Here is a tiny trained network, its code and every weight. The questions are about switching its units off for an input and a target symbol, where a switched-off unit gives its printed mean instead of its output.

import numpy as np


def w(rows, s, z=0):
    codes = np.array(rows[::2]) - 128.0
    scale = np.full(codes.shape[1], s)
    scale[-1] = z or s
    return codes * scale


def norm(h):
    return h / np.sqrt((h * h).mean(-1, keepdims=True) + 1e-5)


def f(y):
    return y / 2 * (1 + np.tanh(0.7978845608 * (y + 0.044715 * y**3)))


def softmax(a):
    e = np.exp(a - a.max(-1, keepdims=True))
    return e / e.sum(-1, keepdims=True)


def log_softmax(a):
    a = a - a.max(-1, keepdims=True)
    return a - np.log(np.exp(a).sum(-1, keepdims=True))


def net(x, mask):
    ids = ['αβγεηθλμπτω'.index(c) for c in x.split()]
    T = len(ids)
    res = E[ids] + P[:T]
    q, k, v = (norm(res) @ M[0].T for M in (Q, K, V))
    z = softmax(np.where(np.tri(T) > 0, q @ k.T / 4**0.5, -1e9)) @ v
    res = res + np.where(mask[0], z, O[0][:, -1]) @ O[0][:, :-1]
    y = f(norm(res) @ A[0][:, :-1].T + A[0][:, -1])
    res = res + np.where(mask[1:13], y, B[0][:, -1]) @ B[0][:, :-1]
    return log_softmax(norm(res)[-1] @ U[:, :-1].T + U[:, -1])


Q, K, V, O, A, B = {}, {}, {}, {}, {}, {}
E = w([
[115,97,108,205,113,126,204,89],'α',
[138,195,52,184,55,153,185,129],'β',
[123,89,100,226,114,87,134,82],'γ',
[135,80,154,201,151,99,161,130],'ε',
[87,74,110,177,106,103,181,102],'η',
[128,112,113,176,70,156,208,135],'θ',
[153,126,101,202,112,181,149,119],'λ',
[81,154,107,171,68,114,180,102],'μ',
[169,107,70,168,116,55,38,182],'π',
[180,182,101,165,95,165,155,176],'τ',
[120,134,5,89,239,156,185,77],'ω',
],0.0025)
P = w([
[123,132,189,64,140,163,85,109],'0',
[217,143,132,196,179,63,187,161],'1',
[1,65,79,115,127,188,96,182],'2',
[211,142,132,203,173,74,196,164],'3',
[89,55,68,100,112,167,114,138],'4',
[202,139,127,208,171,75,192,168],'5',
[111,66,66,102,99,138,145,109],'6',
[200,138,126,218,167,64,186,166],'7',
[117,77,74,103,87,111,160,100],'8',
[201,144,129,211,174,57,185,168],'9',
],0.0035)
Q[0] = w([
[83,94,159,74,154,142,107,38],'H1',
[172,134,129,133,249,96,137,149],'H1',
[118,26,183,197,162,85,117,86],'H1',
[148,115,122,22,123,71,75,142],'H1',
],0.011)
K[0] = w([
[44,49,61,172,202,118,179,114],'H1',
[124,99,181,60,229,174,62,144],'H1',
[129,2,212,153,144,63,138,57],'H1',
[140,130,85,107,189,42,106,225],'H1',
],0.0089)
V[0] = w([
[78,140,139,124,201,99,64,214],'H1',
[103,158,61,133,20,121,65,171],'H1',
[158,109,142,77,126,178,184,255],'H1',
[220,216,92,98,229,122,154,61],'H1',
],0.0067)
O[0] = w([
[151,87,133,118,138,54,195,70,37],'H1',
[67,82,126,166,234,186,158,98,26],'H1',
[135,235,144,143,201,96,101,77,116],'H1',
[170,153,202,255,19,108,114,146,254],'H1',
],0.0049,0.0015)
A[0] = w([
[118,112,123,155,179,151,99,161,120],'N1',
[67,98,142,69,131,158,84,95,114],'N2',
[146,131,139,140,91,147,161,93,25],'N3',
[62,93,199,65,184,174,97,112,3],'N4',
[114,120,110,116,139,162,102,109,221],'N5',
[141,98,134,113,101,101,122,102,138],'N6',
[154,174,147,151,145,92,128,144,31],'N7',
[119,127,154,176,163,166,92,108,149],'N8',
[133,105,139,97,94,141,100,147,183],'N9',
[119,132,207,68,71,198,6,123,174],'N10',
[156,147,129,125,102,120,95,148,160],'N11',
[136,137,114,93,162,132,152,143,100],'N12',
],0.012,0.002)
B[0] = w([
[120,168,185,92,114,167,199,105,249],'N1',
[81,206,143,155,164,114,164,25,233],'N2',
[139,135,153,61,144,88,111,117,144],'N3',
[106,2,174,42,51,126,49,105,219],'N4',
[97,133,93,155,64,149,129,151,229],'N5',
[103,184,107,84,120,166,151,143,174],'N6',
[141,96,99,97,124,170,91,126,245],'N7',
[78,131,78,138,114,68,99,86,223],'N8',
[84,164,111,157,141,108,91,75,186],'N9',
[17,13,192,17,97,136,104,43,212],'N10',
[79,104,170,121,159,144,162,83,253],'N11',
[98,117,201,145,123,94,73,133,183],'N12',
],0.0088,0.003)
U = w([
[62,49,170,68,101,142,96,59,222],'α',
[48,226,106,216,120,145,177,71,40],'β',
[117,79,20,135,56,151,144,198,170],'γ',
[185,194,93,8,124,89,179,100,84],'ε',
[91,145,144,128,160,29,56,202,123],'η',
[135,214,174,103,184,186,76,175,170],'θ',
[198,64,127,142,157,254,106,128,159],'λ',
[108,136,214,135,142,201,191,201,2],'μ',
[147,56,143,162,211,64,217,112,137],'π',
[185,144,62,164,178,97,34,46,82],'τ',
[205,140,211,197,43,83,119,116,165],'ω',
],0.006,0.0015)

Each question gives the input, a string of symbols that net reads in full, and the target symbol t.
The units are the heads (4 rows each of Q, K, V and O) and the neurons (one row each of A and B). Each row of codes is followed by its name. A weight is (code - 128) times the scale printed after its matrix; where a second scale follows, it is the last column's (O, A, B and U).
mask holds one flag per unit, heads first, then neurons. A switched-off unit (its flag False) gives its mean, the last column of its rows in O or B, instead of its output. The means were averaged over made-up inputs and are rounded, as every weight is.
A unit's drop is (log p(t) with every unit on - log p(t) with that unit switched off) / (log p(t) with every unit on - log p(t) with every unit switched off).
The circuit of an input: a set's keep is (log p(t) with only the set's units on - log p(t) with every unit switched off) / (log p(t) with every unit on - log p(t) with every unit switched off). Starting from the 12 units with the biggest drops (on a tie, the unit counted first), units are removed one at a time, each time the one whose removal leaves the highest keep (on an exact tie, the one counted first), for as long as the keep stays at least 0.8.
units of the circuit, in order: the units of the circuit, biggest drop first
unit that matters most: the unit with the biggest drop
top k neurons: the k neurons with the biggest drops, biggest first
drop of u: that unit's drop, to one decimal
input θ τ ω ω ω θ τ, target β: units of the circuit, in order => [H1, N8, N1]
input γ τ μ ω ω π λ π, target γ: top 2 neurons => [N2, N10]
input π ω τ α ω π ε ω π, target γ: units of the circuit, in order => [N2, N10]
input λ ω ω ω, target λ: unit that matters most => N7
input ω ε β π ω ω π, target β: units of the circuit, in order => [N4, N10, H1]
input μ ω τ γ π λ γ η ω, target β: units of the circuit, in order => [N4, N10, N7]
input ε μ β ω ω, target β: units of the circuit, in order => [N4, N10]
input μ ε τ μ τ α ω λ, target μ: top 2 neurons => [N1, N2]
input γ π ω η ω ω β γ, target γ: units of the circuit, in order => [H1, N10]
input η β π ω η τ λ γ π γ, target η: top 2 neurons => [N12, N10]
input β π τ β π γ, target β: top 2 neurons => [N8, N1]
input λ α ε ω γ θ π ω ω ε, target λ: top 2 neurons => [N7, N10]
input ω ε τ π γ ω γ λ ω, target γ: top 2 neurons => [N2, N1]
input β ω ω ω μ θ ω τ γ η, target β: top 4 neurons => [N8, N1, N4, N10]
input θ μ π ω β ω, target θ: top neuron => [N12]
input τ ω θ π, target τ: drop of H1 => 1.0
input ω π ω τ η γ α ω π, target β: drop of H1 => 0.1
input ε ε ω α α β ω θ ω λ, target ε: drop of H1 => 0.9
